Here is a tiny trained network, its code and every weight. The questions are about switching its units off for an input and a class, where a switched-off unit gives its printed mean instead of its output.

import numpy as np


def w(rows, s, z=0):
    codes = np.array(rows[::2]) - 128.0
    scale = np.full(codes.shape[1], s)
    scale[-1] = z or s
    return codes * scale


def f(y):
    return y / 2 * (1 + np.tanh(0.7978845608 * (y + 0.044715 * y**3)))


def log_softmax(a):
    a = a - a.max(-1, keepdims=True)
    return a - np.log(np.exp(a).sum(-1, keepdims=True))


def net(x, mask):
    res = np.array(x, float).reshape(1, 5) / 4 @ E
    y = f(res @ A[0][:, :-1].T + A[0][:, -1])
    res = res + np.where(mask, y, B[0][:, -1]) @ B[0][:, :-1]
    return log_softmax(res[-1] @ U[:, :-1].T + U[:, -1])


A, B = {}, {}
E = w([
[189,176,186,210],'x0',
[127,132,129,127],'x1',
[201,108,206,63],'x2',
[159,2,149,174],'x3',
[35,119,214,126],'x4',
],0.0085)
A[0] = w([
[143,141,156,173,79],'N0',
[82,123,97,204,54],'N1',
[136,190,139,66,88],'N2',
[136,60,137,153,185],'N3',
[130,145,164,170,91],'N4',
[184,119,197,76,26],'N5',
[147,158,157,168,50],'N6',
[123,192,153,91,99],'N7',
[149,133,155,178,112],'N8',
[151,169,140,162,26],'N9',
[120,181,127,116,82],'N10',
[69,119,206,89,98],'N11',
[164,127,153,74,83],'N12',
[156,128,160,90,49],'N13',
[82,247,106,138,105],'N14',
[123,184,142,103,8],'N15',
[79,129,177,125,92],'N16',
[144,121,167,74,62],'N17',
[79,114,168,152,16],'N18',
[78,56,100,55,116],'N19',
[61,134,166,130,40],'N20',
[195,117,65,76,111],'N21',
[146,160,154,199,84],'N22',
[146,152,99,139,59],'N23',
[151,152,165,164,3],'N24',
],0.014,0.0037)
B[0] = w([
[153,138,80,63,154],'N0',
[75,53,62,105,176],'N1',
[184,73,167,105,188],'N2',
[212,89,174,79,182],'N3',
[166,143,79,78,157],'N4',
[59,76,50,137,175],'N5',
[111,181,95,61,154],'N6',
[169,70,145,121,187],'N7',
[155,158,136,48,163],'N8',
[96,161,113,133,148],'N9',
[146,73,137,107,164],'N10',
[199,164,90,201,196],'N11',
[37,108,36,196,152],'N12',
[36,91,30,151,142],'N13',
[147,72,150,110,254],'N14',
[144,58,119,86,156],'N15',
[193,148,57,143,169],'N16',
[51,132,82,118,150],'N17',
[178,121,74,155,152],'N18',
[138,204,145,2,195],'N19',
[197,159,66,207,168],'N20',
[193,188,125,200,182],'N21',
[108,145,118,72,179],'N22',
[124,103,73,191,139],'N23',
[81,165,130,12,147],'N24',
],0.0083,0.0099)
U = w([
[143,150,133,134,249],'0',
[202,33,159,96,89],'1',
[126,250,113,47,107],'2',
[45,100,57,167,141],'3',
[222,219,91,226,90],'4',
[127,177,237,182,137],'5',
[53,184,191,205,61],'6',
],0.011,0.018)

Each question gives the input, the list of numbers given to net, and the class t.
The units are the neurons (one row each of A and B). Each row of codes is followed by its name. A weight is (code - 128) times the scale printed after its matrix; where a second scale follows, it is the last column's (A, B and U).
mask holds one flag per neuron, in row order. A switched-off neuron (its flag False) gives its mean, the last column of its row in B, instead of its output. The means were averaged over made-up inputs and are rounded, as every weight is.
A unit's drop is (log p(t) with every unit on - log p(t) with that unit switched off) / (log p(t) with every unit on - log p(t) with every unit switched off).
The circuit of an input: a set's keep is (log p(t) with only the set's units on - log p(t) with every unit switched off) / (log p(t) with every unit on - log p(t) with every unit switched off). Starting from the 12 units with the biggest drops (on a tie, the unit counted first), units are removed one at a time, each time the one whose removal leaves the highest keep (on an exact tie, the one counted first), for as long as the keep stays at least 0.8.
units of the circuit, in order: the units of the circuit, biggest drop first
unit that matters most: the unit with the biggest drop
k most important neurons: the k neurons with the biggest drops, biggest first
drop when u is switched off: that unit's drop, to one decimal
input [-7,7,6,3,8], class 4: unit that matters most -> N11
input [3,5,-2,-3,6], class 4: units of the circuit, in order -> [N20; N11]
input [-7,-2,1,-8,0], class 1: units of the circuit, in order -> [N2; N14]
input [8,-5,4,0,8], class 2: units of the circuit, in order -> [N24; N6]
input [5,3,-8,-5,5], class 3: 3 most important neurons -> [N1; N3; N19]
input [-1,4,2,3,-5], class 4: units of the circuit, in order -> [N21; N14]
input [7,6,8,-1,-5], class 3: units of the circuit, in order -> [N5; N12]
input [1,3,6,-7,-1], class 1: 2 most important neurons -> [N2; N7]
input [3,3,7,6,-2], class 3: 2 most important neurons -> [N5; N12]
input [4,6,-6,-3,7], class 4: 4 most important neurons -> [N20; N16; N11; N18]
input [-2,4,4,-7,-2], class 1: units of the circuit, in order -> [N2; N7]
input [0,-7,5,5,1], class 0: units of the circuit, in order -> [N14; N2]
input [-6,3,-5,-2,7], class 4: 2 most important neurons -> [N20; N11]
input [0,3,-8,-8,-8], class 1: units of the circuit, in order -> [N14; N10]
input [2,-1,-4,-3,6], class 4: units of the circuit, in order -> [N20; N11]
input [-7,2,-6,0,-3], class 2: units of the circuit, in order -> [N19]
input [4,7,0,6,-8], class 4: 2 most important neurons -> [N21; N14]
input [1,-6,6,6,3], class 0: 2 most important neurons -> [N14; N3]
input [-7,-3,-5,5,5], class 2: 2 most important neurons -> [N19; N14]
input [-3,-3,7,-7,-6], class 1: units of the circuit, in order -> [N2]
input [2,4,7,3,-5], class 3: 2 most important neurons -> [N5; N12]
input [5,5,-7,2,-2], class 3: 2 most important neurons -> [N1; N19]
input [8,4,-6,0,4], class 2: drop when N5 is switched off -> 0.0
input [-6,5,-3,1,-3], class 2: drop when N19 is switched off -> 0.6
input [2,-3,-6,-6,3], class 1: drop when N14 is switched off -> 0.5
